Here is a tiny trained network, its code and every weight. The questions are about switching its units off for an input and a target symbol, where a switched-off unit gives its printed mean instead of its output.

import numpy as np


def w(rows, s, z=0):
    codes = np.array(rows[::2]) - 128.0
    scale = np.full(codes.shape[1], s)
    scale[-1] = z or s
    return codes * scale


def norm(h):
    return h / np.sqrt((h * h).mean(-1, keepdims=True) + 1e-5)


def f(y):
    return np.maximum(y, 0)


def softmax(a):
    e = np.exp(a - a.max(-1, keepdims=True))
    return e / e.sum(-1, keepdims=True)


def log_softmax(a):
    a = a - a.max(-1, keepdims=True)
    return a - np.log(np.exp(a).sum(-1, keepdims=True))


def net(x, mask):
    ids = ['ΘΦΨβδζη'.index(c) for c in x.split()]
    T = len(ids)
    res = E[ids] + P[:T]
    r = norm(res)
    for j in range(3):
        rows = slice(3 * j, 3 * j + 3)
        q, k, v = (r @ M[0][rows].T for M in (Q, K, V))
        z = softmax(np.where(np.tri(T) > 0, q @ k.T / 3**0.5, -1e9)) @ v
        o = O[0][rows]
        res = res + np.where(mask[j], z, o[:, -1]) @ o[:, :-1]
    y = f(norm(res) @ A[0][:, :-1].T + A[0][:, -1])
    res = res + np.where(mask[3:11], y, B[0][:, -1]) @ B[0][:, :-1]
    return log_softmax(norm(res)[-1] @ U[:, :-1].T + U[:, -1])


Q, K, V, O, A, B = {}, {}, {}, {}, {}, {}
E = w([
[136,156,126,146,131,95,178,150,44,123,136],'Θ',
[157,122,143,197,143,232,152,177,73,99,2],'Φ',
[99,218,87,232,167,189,146,156,28,160,122],'Ψ',
[104,151,110,133,215,128,3,134,132,58,102],'β',
[155,113,48,153,251,123,137,59,155,217,151],'δ',
[37,119,75,190,73,149,57,141,155,159,150],'ζ',
[91,94,123,97,158,89,152,192,176,173,137],'η',
],0.0079)
P = w([
[153,14,157,145,48,79,144,103,103,64,171],'0',
[177,186,70,77,148,59,30,168,80,182,142],'1',
[170,156,66,116,160,119,41,201,91,175,111],'2',
[95,209,125,159,184,172,80,208,105,122,162],'3',
[56,194,135,132,196,204,88,182,84,137,164],'4',
[3,177,92,115,203,213,143,109,85,126,113],'5',
],0.0052)
Q[0] = w([
[197,86,19,100,112,88,88,113,139,184,49],'H1',
[121,85,225,55,50,119,214,28,133,46,117],'H1',
[197,42,229,92,11,40,155,181,253,123,166],'H1',
[128,80,176,59,74,126,138,112,199,131,164],'H2',
[42,103,89,117,197,163,117,187,104,158,145],'H2',
[170,177,126,120,221,125,101,157,83,172,127],'H2',
[183,109,201,99,72,82,143,44,157,93,151],'H3',
[172,172,183,144,92,130,110,116,133,63,118],'H3',
[102,113,154,137,89,124,201,117,125,120,174],'H3',
],0.0068)
K[0] = w([
[61,73,159,120,66,71,148,75,168,99,203],'H1',
[199,184,155,194,108,153,157,77,2,38,122],'H1',
[228,104,155,99,59,64,130,112,46,133,109],'H1',
[178,162,131,112,171,107,148,170,106,129,90],'H2',
[111,67,146,176,88,117,135,66,115,103,133],'H2',
[109,104,114,167,59,137,104,127,138,121,145],'H2',
[110,198,67,90,136,142,101,200,94,146,121],'H3',
[143,207,102,164,201,143,92,145,155,130,132],'H3',
[139,178,143,133,110,124,84,162,92,85,117],'H3',
],0.0074)
V[0] = w([
[182,164,70,205,111,187,99,26,120,147,165],'H1',
[143,86,87,91,206,63,107,96,223,136,205],'H1',
[126,127,187,73,172,156,63,91,193,44,1],'H1',
[141,133,72,168,39,220,156,49,141,156,180],'H2',
[49,214,89,125,165,183,106,201,70,183,192],'H2',
[78,71,157,136,63,192,110,140,201,131,115],'H2',
[165,189,166,136,78,149,245,111,122,106,148],'H3',
[55,128,89,62,96,50,150,210,121,182,211],'H3',
[173,84,72,95,178,154,181,118,151,224,153],'H3',
],0.0063)
O[0] = w([
[185,91,182,131,54,243,147,85,75,217,251,156],'H1',
[34,38,187,167,228,110,145,89,162,142,179,197],'H1',
[164,225,247,223,178,95,45,93,78,84,125,2],'H1',
[217,140,218,135,34,157,66,42,112,245,55,197],'H2',
[97,28,33,168,64,129,2,152,216,174,165,131],'H2',
[169,166,223,209,80,43,131,150,145,79,111,181],'H2',
[131,173,131,54,90,181,87,92,67,95,136,16],'H3',
[214,181,26,151,49,179,234,149,189,118,166,116],'H3',
[167,75,116,212,186,196,173,48,103,151,207,20],'H3',
],0.0056,0.0043)
A[0] = w([
[192,162,110,61,125,105,124,78,115,37,79,49],'N1',
[133,88,124,59,163,85,115,115,138,185,98,102],'N2',
[77,132,117,87,184,163,107,115,137,72,149,93],'N3',
[121,76,142,171,91,93,103,106,198,135,140,125],'N4',
[154,117,218,150,117,107,140,66,116,105,119,3],'N5',
[100,148,100,105,197,116,62,150,149,88,147,98],'N6',
[254,165,168,97,96,105,103,140,147,113,150,88],'N7',
[98,73,198,63,144,128,46,113,110,133,78,110],'N8',
],0.007,0.0035)
B[0] = w([
[209,205,194,168,95,58,205,64,208,108,97,159],'N1',
[132,197,204,152,96,143,106,185,112,94,180,200],'N2',
[149,88,136,56,152,174,154,163,43,190,72,200],'N3',
[120,111,176,158,163,90,176,101,172,105,69,226],'N4',
[112,111,165,109,208,112,177,74,105,97,153,144],'N5',
[124,62,102,105,52,166,117,181,106,144,137,252],'N6',
[70,101,175,153,65,189,69,109,191,253,104,193],'N7',
[161,162,93,162,84,108,98,109,137,79,201,241],'N8',
],0.0072,0.0038)
U = w([
[138,182,98,3,89,222,146,157,74,161,100,7],'Θ',
[95,217,189,170,140,102,48,117,51,66,169,202],'Φ',
[125,76,89,175,37,143,50,154,191,191,161,182],'Ψ',
[25,90,92,131,191,57,144,193,159,124,53,101],'β',
[97,47,197,140,175,184,170,55,84,176,173,69],'δ',
[146,198,204,163,80,93,144,94,194,176,55,45],'ζ',
[175,159,44,127,110,104,196,87,195,14,183,193],'η',
],0.0061,0.0016)

Each question gives the input, a string of symbols that net reads in full, and the target symbol t.
The units are the heads (3 rows each of Q, K, V and O) and the neurons (one row each of A and B). Each row of codes is followed by its name. A weight is (code - 128) times the scale printed after its matrix; where a second scale follows, it is the last column's (O, A, B and U).
mask holds one flag per unit, heads first, then neurons. A switched-off unit (its flag False) gives its mean, the last column of its rows in O or B, instead of its output. The means were averaged over made-up inputs and are rounded, as every weight is.
A unit's drop is (log p(t) with every unit on - log p(t) with that unit switched off) / (log p(t) with every unit on - log p(t) with every unit switched off).
The circuit of an input: a set's keep is (log p(t) with only the set's units on - log p(t) with every unit switched off) / (log p(t) with every unit on - log p(t) with every unit switched off). Starting from all 11 units, units are removed one at a time, each time the one whose removal leaves the highest keep (on an exact tie, the one counted first), for as long as the keep stays at least 0.8.
circuit, biggest first: the units of the circuit, biggest drop first
unit that matters most: the unit with the biggest drop
k most important neurons: the k neurons with the biggest drops, biggest first
which heads matter: for each layer, one digit per head in row order, 1 if its drop is at least 0.15 and else 0, layers parted by /
drop when u is switched off: that unit's drop, to one decimal
input Θ Φ δ Ψ, target δ: which heads matter	100
input η β Θ β Θ δ, target η: which heads matter	011
input Φ η Φ Φ Ψ Ψ, target Φ: unit that matters most	H3
input ζ δ δ, target ζ: which heads matter	010
input β Θ Ψ, target β: which heads matter	011
input Φ β Θ Φ Φ, target Φ: which heads matter	001
input β η β, target β: which heads matter	100
input Φ δ Θ Θ, target δ: which heads matter	100
input Ψ Φ β Θ Φ, target Φ: which heads matter	101
input Θ β ζ β Ψ, target Θ: which heads matter	001
input Θ β Θ Θ β, target Θ: which heads matter	011
input Ψ Ψ ζ Θ Ψ δ, target Ψ: which heads matter	010
input Ψ Φ Φ ζ Ψ, target Ψ: which heads matter	010
input δ ζ Θ Θ, target δ: circuit, biggest first	[H3]
input Θ Φ ζ, target Θ: circuit, biggest first	[H3 H2]
input Φ Ψ Ψ η, target Φ: 2 most important neurons	[N8 N2]
input β β Θ Θ Φ β, target Φ: drop when H1 is switched off	1.7
input Θ Ψ Ψ δ, target Θ: drop when H2 is switched off	0.4
input Φ β ζ Θ, target Φ: drop when N8 is switched off	0.2
input ζ β ζ ζ Θ, target ζ: unit that matters most	H2
input Φ η Θ, target Φ: 2 most important neurons	[N8 N2]
